Here is a tiny trained network, its code and every weight. The questions are about switching its units off for an input and a class, where a switched-off unit gives its printed mean instead of its output.

import numpy as np


def w(rows, s, z=0):
    codes = np.array(rows[::2]) - 128.0
    scale = np.full(codes.shape[1], s)
    scale[-1] = z or s
    return codes * scale


def f(y):
    return np.maximum(y, 0)


def log_softmax(a):
    a = a - a.max(-1, keepdims=True)
    return a - np.log(np.exp(a).sum(-1, keepdims=True))


def net(x, mask):
    res = np.array(x, float).reshape(1, 3) / 4 @ E
    y = f(res @ A[0][:, :-1].T + A[0][:, -1])
    res = res + np.where(mask, y, B[0][:, -1]) @ B[0][:, :-1]
    return log_softmax(res[-1] @ U[:, :-1].T + U[:, -1])


A, B = {}, {}
E = w([
[35,221,101],'x0',
[97,71,2],'x1',
[23,33,174],'x2',
],0.0066)
A[0] = w([
[37,60,185,87],'n1',
[90,93,151,255],'n2',
[138,130,126,60],'n3',
[158,58,143,108],'n4',
[119,197,99,115],'n5',
[151,179,98,76],'n6',
[161,86,124,96],'n7',
[183,164,96,186],'n8',
[81,76,81,120],'n9',
[204,120,117,112],'n10',
[141,108,13,96],'n11',
[151,162,99,185],'n12',
[137,116,126,153],'n13',
[15,183,117,107],'n14',
[154,111,127,99],'n15',
[133,169,252,92],'n16',
[164,45,154,122],'n17',
[118,103,73,85],'n18',
],0.02,0.0086)
B[0] = w([
[254,93,111,238],'n1',
[75,106,237,247],'n2',
[123,128,127,128],'n3',
[104,116,86,191],'n4',
[134,95,92,184],'n5',
[182,94,113,166],'n6',
[117,119,101,164],'n7',
[130,107,187,217],'n8',
[152,175,130,205],'n9',
[149,88,87,190],'n10',
[145,194,130,216],'n11',
[127,110,167,195],'n12',
[115,132,126,153],'n13',
[72,100,62,229],'n14',
[130,122,109,145],'n15',
[141,216,102,234],'n16',
[90,114,78,212],'n17',
[144,163,110,168],'n18',
],0.056,0.011)
U = w([
[160,249,127,225],'0',
[200,69,150,149],'1',
[85,71,46,127],'2',
[101,108,244,213],'3',
[79,147,159,26],'4',
[104,151,155,3],'5',
],0.013,0.0063)

Each question gives the input, the list of numbers given to net, and the class t.
The units are the neurons (one row each of A and B). Each row of codes is followed by its name. A weight is (code - 128) times the scale printed after its matrix; where a second scale follows, it is the last column's (A, B and U).
mask holds one flag per neuron, in row order. A switched-off neuron (its flag False) gives its mean, the last column of its row in B, instead of its output. The means were averaged over made-up inputs and are rounded, as every weight is.
A unit's drop is (log p(t) with every unit on - log p(t) with that unit switched off) / (log p(t) with every unit on - log p(t) with every unit switched off).
The circuit of an input: a set's keep is (log p(t) with only the set's units on - log p(t) with every unit switched off) / (log p(t) with every unit on - log p(t) with every unit switched off). Starting from the 12 units with the biggest drops (on a tie, the unit counted first), units are removed one at a time, each time the one whose removal leaves the highest keep (on an exact tie, the one counted first), for as long as the keep stays at least 0.8.
circuit, biggest first: the units of the circuit, biggest drop first
most important unit: the unit with the biggest drop
k most important neurons: the k neurons with the biggest drops, biggest first
drop when u is switched off: that unit's drop, to one decimal
input [-3,-1,3], class 3: most important unit	n14
input [8,-3,-8], class 1: 4 most important neurons	(n8; n6; n17; n12)
input [2,0,-6], class 1: 2 most important neurons	(n2; n6)
input [-5,-5,3], class 0: 3 most important neurons	(n16; n14; n5)
input [-3,3,-2], class 3: circuit, biggest first	(n16; n1; n14)
input [-7,5,2], class 2: 2 most important neurons	(n17; n16)
input [6,7,0], class 0: 2 most important neurons	(n11; n9)
input [-8,-8,4], class 0: 3 most important neurons	(n16; n14; n5)
input [3,3,-4], class 1: 2 most important neurons	(n2; n16)
input [0,-3,1], class 3: 2 most important neurons	(n11; n9)
input [-3,-5,5], class 0: 3 most important neurons	(n16; n8; n10)
input [-2,4,3], class 0: 2 most important neurons	(n8; n9)
input [-3,-3,-8], class 1: 2 most important neurons	(n2; n10)
input [8,-7,-5], class 2: circuit, biggest first	(n14)
input [0,-3,3], class 3: 4 most important neurons	(n2; n11; n9; n10)
input [-2,5,5], class 0: drop when n10 is switched off	0.5
input [8,4,-2], class 2: drop when n14 is switched off	2.0
input [-6,4,2], class 2: drop when n16 is switched off	0.4
